[[-23  14 -34  -2 -15 -32 -47  15  46 -12]
 [ -4  22 -46  14  -8  47 -41 -12   2 -11]
 [-21  26  -7 -32 -24 -43  11 -28  14   3]
 [ -7  27  37 -38  22  -4  27  23  37   7]
 [-32  21  37 -34 -28 -37 -47  43 -39 -20]]
|
[[ -4  22 -46  14  -8  47 -41 -12   2 -11]
 [ -7  27  37 -38  22  -4  27  23  37   7]
 [-21  26  -7 -32 -24 -43  11 -28  14   3]
 [-23  14 -34  -2 -15 -32 -47  15  46 -12]
 [-32  21  37 -34 -28 -37 -47  43 -39 -20]]

[[  0   0   1   1   0   1]
 [ -7   1   4   0   1   3]
 [-31  33  -2  37  30  -2]
 [ -5  -1 -33  -1   0 -38]
 [  1   0   0  -1  -1   0]
 [ -1   2   2   3   3   2]]
|
[[  1   0   0  -1  -1   0]
 [  0   0   1   1   0   1]
 [ -1   2   2   3   3   2]
 [ -5  -1 -33  -1   0 -38]
 [ -7   1   4   0   1   3]
 [-31  33  -2  37  30  -2]]

[[ -2   3   0]
 [-13   8   1]
 [-14   1   3]
 [ 17 -11 -35]
 [ 22  10 -19]]
|
[[ 22  10 -19]
 [ 17 -11 -35]
 [ -2   3   0]
 [-13   8   1]
 [-14   1   3]]

[[-33  -6   3  -6]
 [  5  19  32  12]
 [ 43  10  12 -26]
 [  7   1 -26  17]
 [ -4  14 -15  20]
 [ -9  27  -9  32]
 [-16 -36  22   5]
 [ -8  14 -27   0]]
|
[[ 43  10  12 -26]
 [  7   1 -26  17]
 [  5  19  32  12]
 [ -4  14 -15  20]
 [ -8  14 -27   0]
 [ -9  27  -9  32]
 [-16 -36  22   5]
 [-33  -6   3  -6]]

[[  5  -2   8   2   0   6  -6   6   1   0 -13]
 [ 12  -7   1  18  -3 -16  11 -16 -13 -26  20]
 [ 20 -21  16 -22   0   0   4  -5 -11  18  16]
 [  0  -6   2   0   0 -13 -13   0  -8   3  -1]
 [  4  -8   2   0   4 -17 -18  14 -12  12  -1]
 [  3 -20  42   5  -6  13 -12 -14 -13  18   9]
 [  2   8   8   8   6  20   9   0   0  -7   7]]
|
[[ 20 -21  16 -22   0   0   4  -5 -11  18  16]
 [ 12  -7   1  18  -3 -16  11 -16 -13 -26  20]
 [  5  -2   8   2   0   6  -6   6   1   0 -13]
 [  4  -8   2   0   4 -17 -18  14 -12  12  -1]
 [  3 -20  42   5  -6  13 -12 -14 -13  18   9]
 [  2   8   8   8   6  20   9   0   0  -7   7]
 [  0  -6   2   0   0 -13 -13   0  -8   3  -1]]

[[-16 -22  40   1 -38]
 [ 20   1 -13   9  23]
 [ -1  -3  42   4 -22]
 [ 12   9  22   0  18]
 [  4 -31  14  -1 -20]
 [ -9  23  28   0   8]
 [ 22   0 -22  -2  17]
 [-13  33  21  -3  12]
 [ -5 -26 -19  -1 -32]]
|
[[ 22   0 -22  -2  17]
 [ 20   1 -13   9  23]
 [ 12   9  22   0  18]
 [  4 -31  14  -1 -20]
 [ -1  -3  42   4 -22]
 [ -5 -26 -19  -1 -32]
 [ -9  23  28   0   8]
 [-13  33  21  -3  12]
 [-16 -22  40   1 -38]]

[[ 15  -4  -2  -4   6   7]
 [  9  12  29   7 -19  23]
 [  8   4  13  18 -17 -13]
 [-40  -9   5   4 -14 -19]
 [  4   6 -13  -2   8   0]
 [ -3  -8 -13  -7  13  -5]]
|
[[ 15  -4  -2  -4   6   7]
 [  9  12  29   7 -19  23]
 [  8   4  13  18 -17 -13]
 [  4   6 -13  -2   8   0]
 [ -3  -8 -13  -7  13  -5]
 [-40  -9   5   4 -14 -19]]

[[ 28 -29 -11]
 [  4  17 -38]
 [ -7  33 -25]
 [-40   0  13]
 [ 13  24 -32]]
|
[[ 28 -29 -11]
 [ 13  24 -32]
 [  4  17 -38]
 [ -7  33 -25]
 [-40   0  13]]
---
[[-32 -14   7 -42  -1]
 [  4 -16 -45 -31  -3]
 [  8 -14 -40  21  -4]
 [-35 -37  18 -38  -2]]
|
[[-14   7]
 [-16 -45]]

[[ 14 -26 -10 -26  15]
 [  0   7 -42 -21 -12]]
|
[[-26 -10]
 [  7 -42]]

[[ 42  -2 -11]
 [-22   1   3]
 [-38   5  28]
 [-31   4  13]
 [ -7  -1  -3]]
|
[[ -2 -11]
 [  1   3]]

[[  8  25 -10]
 [ 29   5  29]
 [-40   1   3]
 [ 13 -24  32]]
|
[[ 25 -10]
 [  5  29]]

[[  3  -6 -37 -25  41]
 [ 15   9   4   3  -9]]
|
[[ -6 -37]
 [  9   4]]

[[ 14 -10  39  43]
 [-15 -29  22 -35]]
|
[[-10  39]
 [-29  22]]

[[  8  37  36]
 [ -1   5   6]
 [-26  20  12]
 [-14  13  -5]]
|
[[37 36]
 [ 5  6]]
